Each row is followed by its class.
[-336  -15 -285 -467  -34   14 -484  169  -93  -47 -156  -69 -500   20
  570  182  318  -58 -339  -47 -227  -98 -350 -134 -163  375 -664 -153
  -93 -373   97  -93  125 -299  191   99  180  523   75]
J242
[ -44  -24 -241  116 -217   22 -466 -245 -112 -365 -265  -67 -330 -161
  353 -192  197  -42  -55 -103   40 -588  141 -343  560 -105 -114 -105
 -111 -183   53  311  -33 -296   29 -183   61 -382 -196]
J155
[ 114  305  338 -479   14  148  118  218 -213  -15 -102 -455   75  -86
  602  580  123 -353  -91 -166 -299 -217 -213   53 -188 -163   50  208
  144  -52 -115   -2  120 -120  -46  282   87 -291  417]
J520
[  59  255  230  -24  138  189  168 -314 -283 -233 -200 -246  -33  318
  280  332 -159   89 -105 -275 -252 -333 -140  239   53 -267  141 -374
  272  127 -191  476  269  -45  362  -28  -12  152  257]
J520
[-368  205  247   63   72  115  296  132  182   32  -21 -303 -126  231
   70  125  154 -119  -63 -291 -671   92 -577  -86   95 -363  -52  -28
  235  179  145   31   93  -48   58 -357 -589  -61  296]
J903
[-254   60  163 -723  257  438 -471 -589  -62 -155 -366 -455  -78  -41
  445   67  295 -316   53 -251 -337 -259  137  222  -52  -72 -246   56
  282  107  481  -21 -172 -158  -78  211  213  552  -95]
J831
[-645  138  286 -255   25  -52  690 -290   95 -195  -88 -115  249  434
  525  593  221 -336   50  -80 -334  -57 -614  166  521 -123  -78   81
  129  167 -169  203  -82  199   -6 -219 -332 -142  319]
J967
[-158  378   -6 -110  -45  329  -79   88  -74  461   20 -241  276    5
   14 -171   67 -265  218  168  228  -70 -170 -167  -75   55  174  133
 -274 -371  181  -48  128 -216  -68  406  189 -190  -59]
J831
[-215  244  411  264  103  -20  -10  108  -85 -161  -92 -139 -101  194
  376  509   44 -250  199 -127 -295   51 -417  184  696  156  327 -679
  212   89 -132  196 -115  658  300 -205   36  217 -111]
J831
[-287 -400   49  -74   11 -374  297   34   41  -99  177  334  199  565
  -30  348  176  104   17  320  -66  279   44   28  213  145  -59 -227
 -201   56  -42  122  219 -267   28 -171  117  368 -103]
J520
[-176  588  161  133  132 -392  420 -435 -358  289  -80  -86  478 -161
  661 -116  113 -233 -192   29   85 -246  -98  105 -409   79   42 -344
  291  178  136 -446  403   -8    8  314  -95  642 -343]
J574
[-200  107 -137 -218 -179   37 -562 -384   54 -649 -421 -187 -226   -3
  335  -89  232 -279 -353 -467    4 -377  211 -205  102  218 -611  -24
   16    4 -104  -69  105 -461  159  330   58 -148  151]
J520
[ 171  -96 -268   92 -186  109 -600   -7 -101  155  -68 -378   93  347
  491  177   17 -401  134 -167   10 -693  -16 -130  676  284  -13  423
 -157 -451   35  -20   63 -127   37 -320   89 -208  120]
J583
[-263  274  127  234  190  693  157  354 -339  180 -151  -28   91    3
 -100 -174   22 -249  185 -190 -247 -403 -309 -118 -219   15  512  140
  433  398  257  172 -140   -7  183  327 -211 -204  188]
J155
[-284  155  -75  128  -15  463  190  706 -210  491  100   11  415 -121
 -479  238  131  278  -16   35 -111  -43 -438  -85  -81  -76   26   95
  -49  416 -149  274  -11 -383  135  114  -11  -84  442]
J574
[ 256   82  155 -208   -2  -26  123   44   92   31  391  -79 -198  468
  250  413 -131 -163   61  376  214 -214  215   48  301  162   87  217
 -653   -1   90 -237  226   27 -195 -337  336 -224  -61]
J574
[-104  284   32  152   -2 -251  496 -449  -46 -323 -260 -519  -50  356
  899  416  165 -136 -149 -288 -368 -299 -171  226  153  -98 -294  -15
  187  202  123  338  353   87  198 -393 -151  512 -120]
J242
[ -15  113 -244   29  102  277 -392 -264  -65 -118 -407  -35 -610  -13
  354 -144  -76   92 -132 -133 -257 -337 -104   -4  239  282 -137 -321
  177 -606  170  109   50 -171  159  216   68  451   -2]
J831
[-259  171   28 -589   79  241  466  262 -249  182   72  552  295 -343
   68  265  256 -183  -13  154 -279 -419 -736   52 -179 -442 -103  -98
  -76  166   80  198 -151    7 -336  438 -110 -186  105]
J242
[ -60  -99 -429 -210 -158  -78 -561 -334 -100  -33 -242 -127 -195    9
  372  -69  -32 -116 -318 -309 -154 -362  208 -217  128  217 -251 -223
 -253 -129  -50  -52   54 -355    0  -52  321   67 -324]
J583
[  82  210  257    4  166  280  551   47 -214  163 -232 -209  163 -376
  303  246   70   64 -383   28   71 -291 -170   14 -278 -434  -11   43
  -47  247  317  338   84 -254  140  282   32 -220  101]
J251
[-288 -188   58   53   85 -258  445 -266 -261  -76 -130 -196  642  521
  450   50  203  -88  -47   96  -51   24 -568  641  128  -74  -45 -170
  -68 -154  151  280  265 -179  178  -14  139  137 -166]
J583
[ 291  310  402   -3  177 -207   67 -654 -544    4  196 -151  145  287
  616   85 -412 -141 -218   21    4 -143  -82  210 -353  -91  154 -260
  260  -96   21  -89  580  184   61  452  -86  432   10]
J251
[-144  218  232  145   23  303  348  412 -363  127  -90 -295  227 -231
  183  297 -283 -172  130 -124 -449  -55 -577  188  -60  106  -63   91
  107  568  -46  330  -70   37  -21  -15   -1 -209  322]
J583
[ 171  220  145   78  115  473  187  594  -76   25   19  -74 -315    7
 -194  105 -334  -50  -21 -126 -211 -561  -93  -76  -75  185  397  242
   13  177  331  137   37  166  -74 -123  -15 -118  377]
J251
[-181  101   15    0  -49   38 -270 -224 -447 -346 -354  -78  -40 -229
  671   65  325 -286 -232  -60  244 -204   27 -280    1   34    3 -238
  -15 -271  486 -189   28  197   12  121   31  331 -172]
J831
[-267  -49  429  291  143  -40  561 -341  100 -409   -2 -271  -65  465
  191  158  230  -88   80  305   88   22   37  -30  270  -80  261  112
  257   18  167  169  221 -313  124  -27 -237   34  -14]
J967
[-133  567  146  118  -96  295  155 -339 -281  -49 -151 -618  230   54
  663   74 -115 -250 -152   96  -38 -164 -545  107 -230  -34  340  194
 -138   34  406  103  174  -15   55  290   92   69    7]
J831
[ 122   81  253  124   14  201  330  289 -300  191 -192 -154 -253   -5
  504  348 -485 -152 -164 -313 -388 -172 -491  147  -98  -16  477    2
 -145   90   -2  252   35  260   27  325 -181 -600  305]
J155
[ 157  398  249  -17 -160  272  -71 -134  258 -530 -197 -159   67   23
  300  -56  193 -218  261 -263 -109 -511  336  142   10 -143   71  204
  339  -53  327 -176  -30  213   32 -124   90  131  112]
J155
[-426 -179  425  124  196 -323  242  136 -463 -303 -255   27 -100  281
  381  540  314   82 -121  -18 -141  -98 -237   36  371  206 -155 -833
 -105  208  -14  275  177 -129  156 -149 -148  222  -71]
J967
[ 127 -235   57  469  -21 -136   68  423 -149 -860  224 -209  242   36
 -225  277  341 -182  174  343  -78 -358 -265  270  346    1   56   49
  359  264  -29   47   92 -349 -143   67 -220 -387    2]
J831
[ 142  501 -353 -132   13  645 -140  281 -162  174 -134 -383 -516 -268
  460   20  -38    5  150 -201 -339 -115 -339 -155 -167  130 -287   74
   33   88   40   30  -45   22 -124   26  -78 -283  177]
J574
[  60   77  244 -160 -232  -80 -767  -72 -166  132 -260 -397  -27 -239
  460  135   46 -130 -212 -181  -20 -263  335 -262  257  305  -12  325
 -356 -310   24 -106 -139 -140  -79    9  447   35   45]
J242
[  64   18  350 -261  201  517  283  488 -441   40   57 -119  164  216
  754  471 -296 -108   86 -141 -619  175 -337  241 -486  193  -61  -64
  425    1   56 -137  -43  236   91  -45    0 -352  482]
J251
[ 129 -324  126  314 -168 -214 -358 -185 -179 -573 -358  -32   77 -150
  458   44  309  143 -206 -130  134 -102  394 -153  275  180 -297   -2
  -22  247  421   68    3 -202 -175  -38   20  444   39]
J831
[ 119  190 -338 -365 -142  113 -486 -400 -230 -215 -447 -239 -351  104
  516  119   68 -109  281 -690 -461 -747  270 -182  435  204 -605 -326
  326 -325   95  -55  171  309  -77 -158  114  467   45]
J583
[ 254  285 -312  129  106  280  469  236 -545  397  -68 -153  165  169
  510  415 -227  -40 -393 -508 -624 -196 -341  -50 -172   59 -393 -184
  -71  320 -452    5  111 -213 -137  -52   46 -344  143]
J583
[ 373  -58  229   47  122  260   68  273  163  -37   24   13  140   14
  -91 -191  160  176  -77  -36 -150 -137 -284   86  -71 -376  495 -129
  200  770  322   83 -140   23  -14  158  -72 -581  172]
J251
[ -18  242 -340   85 -117  -34 -114 -626  -14 -537 -489 -288 -244   64
  429  161   91 -353 -109 -231  -29 -434  456 -429  372  172 -414  174
  169 -375   12   39  212 -149    0  275  -66  117   54]
J574
[-659  207  350 -130   88 -232  190  -58 -320 -191  -77 -262  178  207
  452  248  264 -105    7   23 -176   87 -307  201  -42   20  -49 -563
  304 -254   -3   31  366   25  213  112 -366  132   -1]
J155
[  37  146  305  125   75  -42 -291 -464 -278   99 -325  -93  271 -154
  570 -308  253 -370 -178 -248  141 -145  150 -135  147  -91   13 -273
   90   -4  236 -353   20  -90    9  292  294  169 -250]
J831
[-208 -356  139 -343  160 -234  132  -61  -35  -31  116  216  197  753
  397   48  473  -16   99   43   45  -13  -89  439 -124 -112  164 -379
  121  190  249 -126  469  -77  114  184  -98  330 -114]
J242
[-323  183  175 -525  131  663   59   76 -599  233  305 -270  130   48
  374  367  -84  -96 -113  -20   29 -319 -522   84 -310 -236  391   96
  142 -200   38  155   16   93  -23   94   10  -98  188]
J251
[-124   69  -34  -46  -66  -34 -462  154  -46 -699 -250 -231 -457  -52
   76 -157  359  -83 -241   33  268 -298 -360 -156 -245  362  -86 -251
  -70   17  483   47  146 -115  190  511  -54  157   35]
J967
[ -90   75 -185 -430   15  195 -371   61 -114 -377 -329 -433 -132 -271
  637   27  263 -327  -16 -455 -315 -686  -17   60  -14  363 -187   53
  579  -44   89  -43  -59 -249 -233  246   25  -12   62]
J520
[-336  -29   26 -672  -78  -14 -483 -128  -65  156 -369  -41   88 -106
  564  -44  611 -350  -23    2  129   47  357 -336 -363    0 -280  262
 -127 -709  351   11   25 -530   89  484  431  535 -132]
J155
[  53  284 -196 -121   -4  221 -528 -586 -194  -77  -55 -248 -493    2
  495  144    6 -217 -144  -13 -110 -548  225   -7  391  283 -209  162
 -217 -184    3 -181   61  -67 -142  328  196  139 -397]
J242
[ 136  512  131  -50    1  200  -67  194   61  146 -238 -699 -147 -224
  846  298  -38 -495 -138 -223 -368  -92   42 -153   28  -19  -99  329
  220  156  149  -34  407 -160  -89   29 -153 -114  535]
J520
[-148  442  495 -172  169 -112  159 -437 -263  369  216  -21  136  102
  399  176   86 -224 -169   14 -173 -156   -5  189  -13 -119  -60 -209
 -186  -22   46 -469  243  -67   -5  -12  362  681 -438]
J574
[ 271  -28 -428  146 -163  -79 -133 -305  182 -642 -375  -65 -262  422
  244 -232  246   95 -258 -308 -205 -245 -116   16  286  109 -279  223
  -22 -145   73   12  -42  -56   26 -183 -103  -79  192]
J583
[-100  443  -89   20 -107   62   55  -57 -148  316  -58 -228   54 -507
  431  111 -476  -80  -63 -126 -113 -334 -354  -92   89   21  391 -309
    5  -22 -204  172  -39  222 -238  -10 -157 -315  -36]
J574
[  67   -3 -169   87 -152  -90 -249  145 -139 -178   78  104 -323  174
  166  305  257 -123   89  -94 -190 -492 -328 -218  614  164   19 -245
  -62  -66  208 -288 -132  629   53 -194   44   39 -237]
J903
[ 109  438  -38  -55  -22 -116  316  175  249  -54 -244 -164  -87 -182
  725  293  186 -284  -14  -45 -635   68 -531   61 -208 -126 -201  125
  314  215  -73  107   48 -133  -73  196 -271  112  239]
J251
[-194   88  433  416  217  209  535 -173 -448 -190  282 -169  290  271
   50  162  191  -70   33  266  251 -718 -230   53  256 -115  314 -229
  274  297  233  -17  147 -130  234   16  -73 -264 -426]
J251
[ -86   82  -28 -392  -61 -120 -349 -474  136 -248 -254 -100 -137  174
  585  358  665 -424   53   86   79 -193  -29  -58  486 -163 -412    6
 -207 -167  108 -198   21 -115  -62   93  319  547  -88]
J967
[-240  128  -70 -127 -237  541 -328  329 -483  -68  160 -490  198 -278
  104  428 -384  127  149 -116    1   -4 -332  195 -389  352  -65  104
   93  -26  119  206   19  361   91  187   -2  154  291]
J831
[-328  175  331 -478   47  310 -154 -315 -272  -97 -395   68   84  103
  729  -30  191 -124  -57 -226  -46 -354 -154  176 -118    1  -45 -330
  -12 -446  124    4  -70 -118  113  293  251   37   -7]
J242
[-367   71  266  -92  267  332   21  215 -183  137 -205 -132  467 -127
  359   33 -139 -228   54   46 -374  198 -479  369 -396  356  315 -167
  266  446  380   43 -185   19 -132  463 -144   87  137]
J574
[-215  237 -197  290  -16  401  290  112 -265  148   36 -327   94  450
  735  181 -147  103 -137 -181 -158 -249 -439  223  169  270  146   96
  -47   65 -116  217  132 -173 -230 -351 -157  -41  229]
J155
[-321  -70   34 -542 -185 -176 -409 -181 -283 -137 -412 -410   33 -131
  437   84  514 -188   99 -208   67 -493   24 -159  -13    7 -297  112
  -99 -557  307  -39  108 -218 -132  185   35  192  -59]
J242
[-354 -121  -53 -244 -149 -215 -279 -175 -317 -447 -190 -124 -153    5
  593  377  197   -2 -405  108  120   45 -169  -21  -83  284 -240   60
 -311 -395  150   52  -45  -18  -93   54   -4  455   41]
J155
[-181  614  367  348  179  191  380 -327 -606  143   67  -62   55  516
   85 -106 -210  -19 -190 -341 -269 -601 -285 -120  175   59  326 -566
  197 -198 -119 -293  299  160  171 -240  128  306  -58]
J967
[ 549  240  136  -10  -68  419  -37  161   87  125 -305 -281   68 -214
  680 -295   20  248  266  -38 -159 -218   -4 -234 -148  128  -54  375
   30 -220  326  389 -261 -342 -492    6  -29 -436  281]
J242
[-118  329  292 -131  184  193  174 -158 -201 -116    3 -392 -297  231
  243 -180   39  -40 -233  -83  -27 -496  -26   82 -139   99  217  -13
  165 -179  272 -102  313  -99  109  111   99   -4  -66]
J242
[ -77  343  -10   21 -140   77  -99 -576  -87 -401 -365 -461  -48   91
  475   39  159 -153    1 -324 -265 -396   79 -149  120  197 -238  188
  255 -123  -93 -110  -90 -200    8   78  107  145  -30]
J967
[-360  160 -187 -194 -115 -135 -497 -210 -259 -642 -208  -50 -171  270
  449   97  259   32 -310   20  -98 -365  -83  107  251  164 -224 -568
 -146 -212  -42  124  231 -225  190 -103  209  207  -65]
J155
[ 119  -82 -266   21 -126  268    9  289   76  142  162 -385   56  173
  266  557  -29   -9  -72 -229 -493 -291 -615   22  257 -214   98  337
   77  164 -119  300 -108  134  -26 -291 -416 -457  320]
J242
[-147   39 -173  -32   40  112  366  247 -296 -252 -203  -66  456 -214
  316  204   19   -1   73   80   92 -514 -155  362  -12   44  235  -36
  259   82   70  478  -75  -16  -26 -202    3  -96  118]
J831
[  79  204 -129  -76 -185 -158 -611 -455 -458 -268 -337 -111 -191 -529
  395 -192  -56  -76 -178 -354 -137 -430 -214 -373  109  -73  -96 -366
   49 -288  269   91  -98  400 -131   37 -136  234 -154]
J831
[ 265   24 -167 -222  -67   47   39  470 -480   26 -148  -88 -119 -677
  288  206 -236    3 -207 -252 -380   24 -502   36 -777 -107 -200   75
  -65 -113 -292  195 -213  -99  -94  343  -87 -544   75]
J251
[ -88  161   67 -159   87    3 -175 -452   78 -494  -59  -24 -401  159
  168  187  -18 -228 -470 -245 -340  -64  124  169  170   -5 -284 -183
  -92  110   73 -175  151  141   29   26  -27  330 -110]
J583
[   3  195 -185   75  184  -28  152 -214  -63  157   90   15 -162  496
  423 -243  -13  227 -315  -92  -64 -145 -113  418  169  -24  113 -217
 -155  -63 -122    4  459 -302  -63 -296 -121  123  -17]
J574
[ 148  226  310 -156   97 -164  -14  218   15   90   97  -70  154  310
  -58   92  224  124 -176 -123 -198  -74    7  197 -219  -14  234 -252
 -196   10  186 -203  247   -5 -118   85   33  310  -93]
J251
[ -22   55  160 -215  -28  221 -282 -101 -283  148 -283 -114  207 -100
   30 -269  368  -68  120 -200  296 -386  170  -22  -92   43   83  -18
   12   78  286 -139   27 -216  -37  518  528  334 -109]
J583
[-232  221   80 -379  -13   27 -544  -70   64  356   59  232 -206  216
  289  119  322 -245  -17   24  -96  -44   96 -123  205  266 -125  100
 -302 -171   24 -543   48  -55  -74  199  102  496  -59]
J251
[-234   28   90 -184  174 -187  254 -234 -361 -102  -87   50   14  575
  316 -318  229   99 -131 -262  -94 -266 -426  239  -93  213 -194 -574
   87  -11  133 -165  308 -229 -100  -27  276  638 -107]
J831
[ -90  236  -58 -279 -194 -106 -471  -33  162 -196 -193 -120 -147 -254
  303   -2  242 -157  -85   74  184 -430  147  -87  137   87   17  112
 -124 -372  247  104   85   24   39   47  190  310  -12]
J242
[-328  125   30 -391    6 -292  453 -229   17  -70 -107   -6  137  306
  759  398   88 -118 -153 -109 -192 -300 -280  242  121   74 -223 -326
   86 -407   -2  147  395  -46   42   19 -155  240   51]
J520
